Below are the code and all the weights of a small trained network. Each question names an input and a target symbol and asks about switching units off, where a switched-off unit gives its printed mean instead of its output.

import numpy as np


def w(rows, s, z=0):
    codes = np.array(rows[::2]) - 128.0
    scale = np.full(codes.shape[1], s)
    scale[-1] = z or s
    return codes * scale


def norm(h):
    return h / np.sqrt((h * h).mean(-1, keepdims=True) + 1e-5)


def f(y):
    return np.maximum(y, 0)


def softmax(a):
    e = np.exp(a - a.max(-1, keepdims=True))
    return e / e.sum(-1, keepdims=True)


def log_softmax(a):
    a = a - a.max(-1, keepdims=True)
    return a - np.log(np.exp(a).sum(-1, keepdims=True))


def net(x, mask):
    ids = ['ΠΣαβδελμφω'.index(c) for c in x.split()]
    T = len(ids)
    res = E[ids] + P[:T]
    u = 0
    for l in range(3):
        r = norm(res)
        for j in range(2):
            rows = slice(3 * j, 3 * j + 3)
            q, k, v = (r @ M[l][rows].T for M in (Q, K, V))
            z = softmax(np.where(np.tri(T) > 0, q @ k.T / 3**0.5, -1e9)) @ v
            o = O[l][rows]
            res = res + np.where(mask[u + j], z, o[:, -1]) @ o[:, :-1]
        u += 2
        y = f(norm(res) @ A[l][:, :-1].T + A[l][:, -1])
        res = res + np.where(mask[u : u + 4], y, B[l][:, -1]) @ B[l][:, :-1]
        u += 4
    return log_softmax(norm(res)[-1] @ U[:, :-1].T + U[:, -1])


Q, K, V, O, A, B = {}, {}, {}, {}, {}, {}
E = w([
[119,130,183,168,116,129],'Π',
[230,159,71,140,64,88],'Σ',
[119,134,181,177,118,128],'α',
[2,118,109,74,123,142],'β',
[36,153,100,126,116,148],'δ',
[63,197,103,159,18,132],'ε',
[141,202,111,127,92,198],'λ',
[4,180,127,144,21,134],'μ',
[124,125,189,149,109,130],'φ',
[129,114,191,112,97,133],'ω',
],0.02)
P = w([
[26,138,65,125,31,156],'0',
[34,182,149,118,108,140],'1',
[79,180,118,94,65,57],'2',
[99,71,149,137,135,169],'3',
[127,60,63,136,48,150],'4',
[108,138,204,107,207,118],'5',
[121,227,156,72,124,38],'6',
[132,44,151,125,212,211],'7',
[148,84,48,148,78,191],'8',
[114,114,216,85,254,138],'9',
],0.008)
Q[0] = w([
[215,168,88,131,79,71],'L0H0',
[157,3,98,178,140,211],'L0H0',
[149,81,178,109,238,41],'L0H0',
[131,158,79,116,122,142],'L0H1',
[121,164,128,146,151,144],'L0H1',
[160,89,157,148,118,74],'L0H1',
],0.02)
K[0] = w([
[215,59,101,134,76,5],'L0H0',
[137,246,218,61,213,45],'L0H0',
[139,48,191,146,195,243],'L0H0',
[196,148,64,109,132,131],'L0H1',
[155,201,146,138,217,152],'L0H1',
[83,50,156,147,153,35],'L0H1',
],0.015)
V[0] = w([
[124,81,184,45,60,115],'L0H0',
[173,150,156,112,107,192],'L0H0',
[136,105,135,253,121,99],'L0H0',
[164,194,106,106,121,199],'L0H1',
[204,189,130,149,178,174],'L0H1',
[103,63,89,111,112,70],'L0H1',
],0.012)
O[0] = w([
[12,126,132,127,200,131,160],'L0H0',
[80,75,100,85,68,108,155],'L0H0',
[150,52,71,212,99,225,115],'L0H0',
[114,126,137,79,58,138,247],'L0H1',
[149,145,115,57,85,160,135],'L0H1',
[150,186,104,150,145,144,2],'L0H1',
],0.011,0.0073)
A[0] = w([
[83,138,41,127,114,156,107],'L0N0',
[133,162,100,161,94,146,2],'L0N1',
[154,176,120,177,156,118,151],'L0N2',
[73,90,79,119,253,121,147],'L0N3',
],0.013,0.0061)
B[0] = w([
[174,217,250,62,182,72,240],'L0N0',
[140,213,225,179,106,71,140],'L0N1',
[203,122,151,92,101,214,180],'L0N2',
[49,254,193,86,93,64,252],'L0N3',
],0.0093,0.0041)
Q[1] = w([
[149,136,110,177,118,80],'L1H0',
[123,144,121,96,155,162],'L1H0',
[133,94,173,104,196,143],'L1H0',
[134,161,140,109,119,102],'L1H1',
[130,141,148,97,7,154],'L1H1',
[129,99,166,165,152,107],'L1H1',
],0.021)
K[1] = w([
[152,201,132,192,126,5],'L1H0',
[107,146,193,145,122,154],'L1H0',
[204,35,138,87,188,123],'L1H0',
[188,143,147,66,111,74],'L1H1',
[203,99,67,38,142,176],'L1H1',
[117,75,254,128,151,126],'L1H1',
],0.012)
V[1] = w([
[122,107,164,110,188,153],'L1H0',
[72,79,255,97,100,195],'L1H0',
[95,174,132,188,125,87],'L1H0',
[218,170,74,155,53,68],'L1H1',
[104,98,172,173,98,146],'L1H1',
[95,173,131,132,89,134],'L1H1',
],0.008)
O[1] = w([
[91,154,109,117,163,113,111],'L1H0',
[171,139,132,243,169,107,254],'L1H0',
[162,84,131,114,175,122,146],'L1H0',
[178,96,93,138,164,60,135],'L1H1',
[120,133,149,104,134,163,152],'L1H1',
[138,104,167,158,133,158,183],'L1H1',
],0.011,0.0089)
A[1] = w([
[73,149,129,24,42,172,133],'L1N0',
[185,125,155,189,131,174,128],'L1N1',
[150,116,32,150,201,28,252],'L1N2',
[143,5,102,174,88,59,153],'L1N3',
],0.013,0.0031)
B[1] = w([
[96,30,210,38,132,189,252],'L1N0',
[126,63,135,123,178,69,175],'L1N1',
[124,59,70,35,69,40,153],'L1N2',
[139,211,1,73,147,80,168],'L1N3',
],0.014,0.012)
Q[2] = w([
[89,34,144,158,48,84],'L2H0',
[61,212,143,204,146,90],'L2H0',
[122,160,145,248,217,206],'L2H0',
[96,12,130,194,158,105],'L2H1',
[243,167,204,180,107,129],'L2H1',
[245,110,113,118,147,169],'L2H1',
],0.014)
K[2] = w([
[192,34,171,140,79,136],'L2H0',
[86,149,177,141,92,79],'L2H0',
[3,169,159,225,124,102],'L2H0',
[96,66,229,147,157,135],'L2H1',
[218,197,151,163,133,68],'L2H1',
[216,90,26,130,174,56],'L2H1',
],0.016)
V[2] = w([
[108,198,59,203,142,87],'L2H0',
[119,120,147,164,145,87],'L2H0',
[148,176,51,144,254,146],'L2H0',
[13,103,188,129,108,156],'L2H1',
[136,160,169,129,117,148],'L2H1',
[72,187,86,102,162,160],'L2H1',
],0.0091)
O[2] = w([
[174,113,48,247,161,20,28],'L2H0',
[140,75,34,204,27,175,129],'L2H0',
[99,206,55,164,195,71,22],'L2H0',
[255,93,39,119,58,86,255],'L2H1',
[149,146,87,180,144,82,151],'L2H1',
[104,190,90,255,88,112,111],'L2H1',
],0.0065,0.0094)
A[2] = w([
[137,154,62,41,132,45,82],'L2N0',
[152,174,138,200,161,137,65],'L2N1',
[173,102,7,152,166,230,129],'L2N2',
[84,123,81,156,77,121,2],'L2N3',
],0.014,0.0036)
B[2] = w([
[152,56,2,124,127,61,254],'L2N0',
[157,143,93,51,69,158,184],'L2N1',
[128,232,50,62,187,241,160],'L2N2',
[20,108,112,125,114,158,136],'L2N3',
],0.017,0.0061)
U = w([
[111,79,111,189,110,174,106],'Π',
[109,102,170,31,80,171,145],'Σ',
[121,185,88,101,183,192,241],'α',
[175,254,147,83,100,115,161],'β',
[183,143,193,114,200,90,132],'δ',
[127,96,159,163,111,109,79],'ε',
[110,94,60,84,101,57,173],'λ',
[204,141,151,156,22,123,17],'μ',
[38,125,84,167,13,152,3],'φ',
[9,151,153,111,191,82,174],'ω',
],0.0095,0.0024)

Each question gives the input, a string of symbols that net reads in full, and the target symbol t.
The units are the heads (3 rows each of Q, K, V and O) and the neurons (one row each of A and B). Each row of codes is followed by its name. A weight is (code - 128) times the scale printed after its matrix; where a second scale follows, it is the last column's (O, A, B and U).
mask holds one flag per unit, layer by layer, with each layer's heads first. A switched-off unit (its flag False) gives its mean, the last column of its rows in O or B, instead of its output. The means were averaged over made-up inputs and are rounded, as every weight is.
A unit's drop is (log p(t) with every unit on - log p(t) with that unit switched off) / (log p(t) with every unit on - log p(t) with every unit switched off).
The circuit of an input: a set's keep is (log p(t) with only the set's units on - log p(t) with every unit switched off) / (log p(t) with every unit on - log p(t) with every unit switched off). Starting from the 12 units with the biggest drops (on a tie, the unit counted first), units are removed one at a time, each time the one whose removal leaves the highest keep (on an exact tie, the one counted first), for as long as the keep stays at least 0.8.
units of the circuit, in order: the units of the circuit, biggest drop first
k most important neurons: the k neurons with the biggest drops, biggest first
k most important neurons of layer l: the k neurons of layer l with the biggest drops, biggest first
which heads matter: for each layer, one digit per head in row order, 1 if its drop is at least 0.15 and else 0, layers parted by /
input δ β α, target δ: 2 most important neurons	(L0N2 L1N1)
input α λ λ α ω λ ω, target ω: units of the circuit, in order	(L0H0 L0H1)
input β δ α ε ω, target α: units of the circuit, in order	(L0H0 L2N2 L1N0 L0H1)
input Π Π β Π, target Π: 2 most important neurons	(L1N0 L0N3)
input λ α φ φ δ λ ω, target δ: units of the circuit, in order	(L0H0 L1N0 L0H1 L2H1)
input μ λ β λ α ω δ α δ φ, target α: units of the circuit, in order	(L0H0 L2N2 L1N0 L1N3)
input λ Π φ α, target Π: which heads matter	11 / 01 / 10
input Π ε β φ β μ φ α, target μ: most important neuron	(L0N3)
input ε φ ω μ ω λ ω φ Σ ε, target λ: units of the circuit, in order	(L1H1 L2N0)
input λ λ ε λ ω δ λ φ, target δ: 3 most important neurons	(L1N1 L1N0 L2N0)
input α α ω λ β α λ β λ ω, target β: 2 most important neurons of layer 2	(L2N0 L2N1)
input δ φ ω λ ε λ α δ λ φ, target δ: which heads matter	11 / 00 / 00
input φ λ Π, target φ: 2 most important neurons	(L1N0 L2N1)
input δ λ μ α δ δ δ φ φ φ, target φ: which heads matter	11 / 00 / 10
input β ε Σ δ Π λ μ ω, target λ: which heads matter	10 / 00 / 00
input Π φ λ λ β δ Σ β, target λ: 3 most important neurons	(L0N2 L0N3 L0N0)
input α δ Π, target α: 2 most important neurons of layer 2	(L2N2 L2N0)
input Σ δ φ ε φ α ω α α α, target α: most important neuron	(L2N2)
input φ ω λ φ, target ω: 2 most important neurons	(L1N0 L0N3)
input β ω β, target ω: 2 most important neurons	(L0N3 L1N3)
input δ β Σ ω, target β: most important neuron of layer 1	(L1N0)
input β μ α Σ ω λ α, target ω: which heads matter	10 / 00 / 00
input Π λ α δ λ α, target δ: 3 most important neurons	(L1N1 L1N0 L2N0)
input β δ λ μ δ α φ α Π, target φ: which heads matter	10 / 00 / 10
input ε ω λ φ Σ β φ φ, target β: 3 most important neurons of layer 1	(L1N0 L1N1 L1N2)
input μ φ β δ β ε, target μ: 2 most important neurons of layer 1	(L1N0 L1N3)
input λ φ α, target λ: 2 most important neurons	(L1N3 L2N0)
input α μ Π α, target μ: 3 most important neurons	(L1N0 L0N3 L2N1)
